Below are the code and all the weights of a small trained network. Each question names an input and a class and asks about switching units off, where a switched-off unit gives its printed mean instead of its output.

import numpy as np


def w(rows, s, z=0):
    codes = np.array(rows[::2]) - 128.0
    scale = np.full(codes.shape[1], s)
    scale[-1] = z or s
    return codes * scale


def norm(h):
    return h / np.sqrt((h * h).mean(-1, keepdims=True) + 1e-5)


def f(y):
    return np.maximum(y, 0)


def log_softmax(a):
    a = a - a.max(-1, keepdims=True)
    return a - np.log(np.exp(a).sum(-1, keepdims=True))


def net(x, mask):
    res = np.array(x, float).reshape(1, 5) / 4 @ E
    u = 0
    for l in range(3):
        y = f(norm(res) @ A[l][:, :-1].T + A[l][:, -1])
        res = res + np.where(mask[u : u + 5], y, B[l][:, -1]) @ B[l][:, :-1]
        u += 5
    return log_softmax(norm(res)[-1] @ U[:, :-1].T + U[:, -1])


A, B = {}, {}
E = w([
[130,135,127,148,122,132],'x0',
[130,111,146,127,131,133],'x1',
[126,143,113,130,123,125],'x2',
[2,114,60,150,205,64],'x3',
[109,63,55,100,47,211],'x4',
],0.0097)
A[0] = w([
[53,120,122,147,162,138,130],'L0N0',
[230,196,154,134,152,129,81],'L0N1',
[97,162,178,137,133,2,139],'L0N2',
[133,173,214,71,149,61,220],'L0N3',
[161,218,122,104,121,202,252],'L0N4',
],0.0087,0.0035)
B[0] = w([
[140,115,22,162,154,176,200],'L0N0',
[116,185,105,152,80,161,221],'L0N1',
[223,88,166,114,194,67,248],'L0N2',
[75,197,156,255,21,76,254],'L0N3',
[138,58,170,112,45,20,225],'L0N4',
],0.0068,0.0069)
A[1] = w([
[19,137,111,98,141,159,94],'L1N0',
[119,99,91,125,95,156,121],'L1N1',
[5,100,73,128,155,191,5],'L1N2',
[139,194,198,144,200,99,55],'L1N3',
[142,164,83,132,212,77,65],'L1N4',
],0.011,0.0036)
B[1] = w([
[204,138,97,119,95,155,195],'L1N0',
[170,101,107,90,111,165,215],'L1N1',
[167,210,76,162,89,180,246],'L1N2',
[103,124,89,78,116,177,253],'L1N3',
[105,8,136,123,178,145,255],'L1N4',
],0.014,0.0049)
A[2] = w([
[95,51,96,148,194,107,182],'L2N0',
[100,149,24,171,141,115,180],'L2N1',
[142,31,59,2,89,211,180],'L2N2',
[192,171,121,78,51,181,6],'L2N3',
[198,31,63,161,175,194,198],'L2N4',
],0.0095,0.0015)
B[2] = w([
[85,137,119,108,211,133,206],'L2N0',
[154,213,67,173,150,144,183],'L2N1',
[148,121,133,53,84,132,254],'L2N2',
[42,133,121,131,249,112,231],'L2N3',
[129,107,219,164,124,102,243],'L2N4',
],0.012,0.0094)
U = w([
[122,156,235,204,81,52,104],'0',
[135,56,178,12,74,159,119],'1',
[85,72,143,169,251,111,253],'2',
[183,151,42,128,138,233,29],'3',
],0.016,0.0014)

Each question gives the input, the list of numbers given to net, and the class t.
The units are the neurons (one row each of A and B). Each row of codes is followed by its name. A weight is (code - 128) times the scale printed after its matrix; where a second scale follows, it is the last column's (A, B and U).
mask holds one flag per neuron, layer by layer. A switched-off neuron (its flag False) gives its mean, the last column of its row in B, instead of its output. The means were averaged over made-up inputs and are rounded, as every weight is.
A unit's drop is (log p(t) with every unit on - log p(t) with that unit switched off) / (log p(t) with every unit on - log p(t) with every unit switched off).
The circuit of an input: a set's keep is (log p(t) with only the set's units on - log p(t) with every unit switched off) / (log p(t) with every unit on - log p(t) with every unit switched off). Starting from the 12 units with the biggest drops (on a tie, the unit counted first), units are removed one at a time, each time the one whose removal leaves the highest keep (on an exact tie, the one counted first), for as long as the keep stays at least 0.8.
units of the circuit, in order: the units of the circuit, biggest drop first
k most important neurons: the k neurons with the biggest drops, biggest first
k most important neurons of layer l: the k neurons of layer l with the biggest drops, biggest first
drop when u is switched off: that unit's drop, to one decimal
input [-4,-8,8,0,-2], class 0: units of the circuit, in order	(L0N3)
input [-6,-2,7,0,-3], class 0: 2 most important neurons	(L0N3; L2N3)
input [1,2,1,-7,0], class 0: 2 most important neurons	(L1N3; L1N4)
input [7,1,-7,2,1], class 3: 2 most important neurons	(L0N2; L1N2)
input [5,4,3,0,-5], class 0: 2 most important neurons	(L0N3; L2N3)
input [0,-7,-7,0,-6], class 0: 2 most important neurons of layer 2	(L2N3; L2N0)
input [-6,1,4,5,1], class 3: drop when L1N2 is switched off	0.8
input [-5,5,3,3,2], class 3: drop when L1N2 is switched off	0.2
input [3,6,-8,-2,-3], class 0: drop when L0N3 is switched off	2.6
input [3,-4,7,-1,1], class 1: 2 most important neurons of layer 0	(L0N3; L0N2)
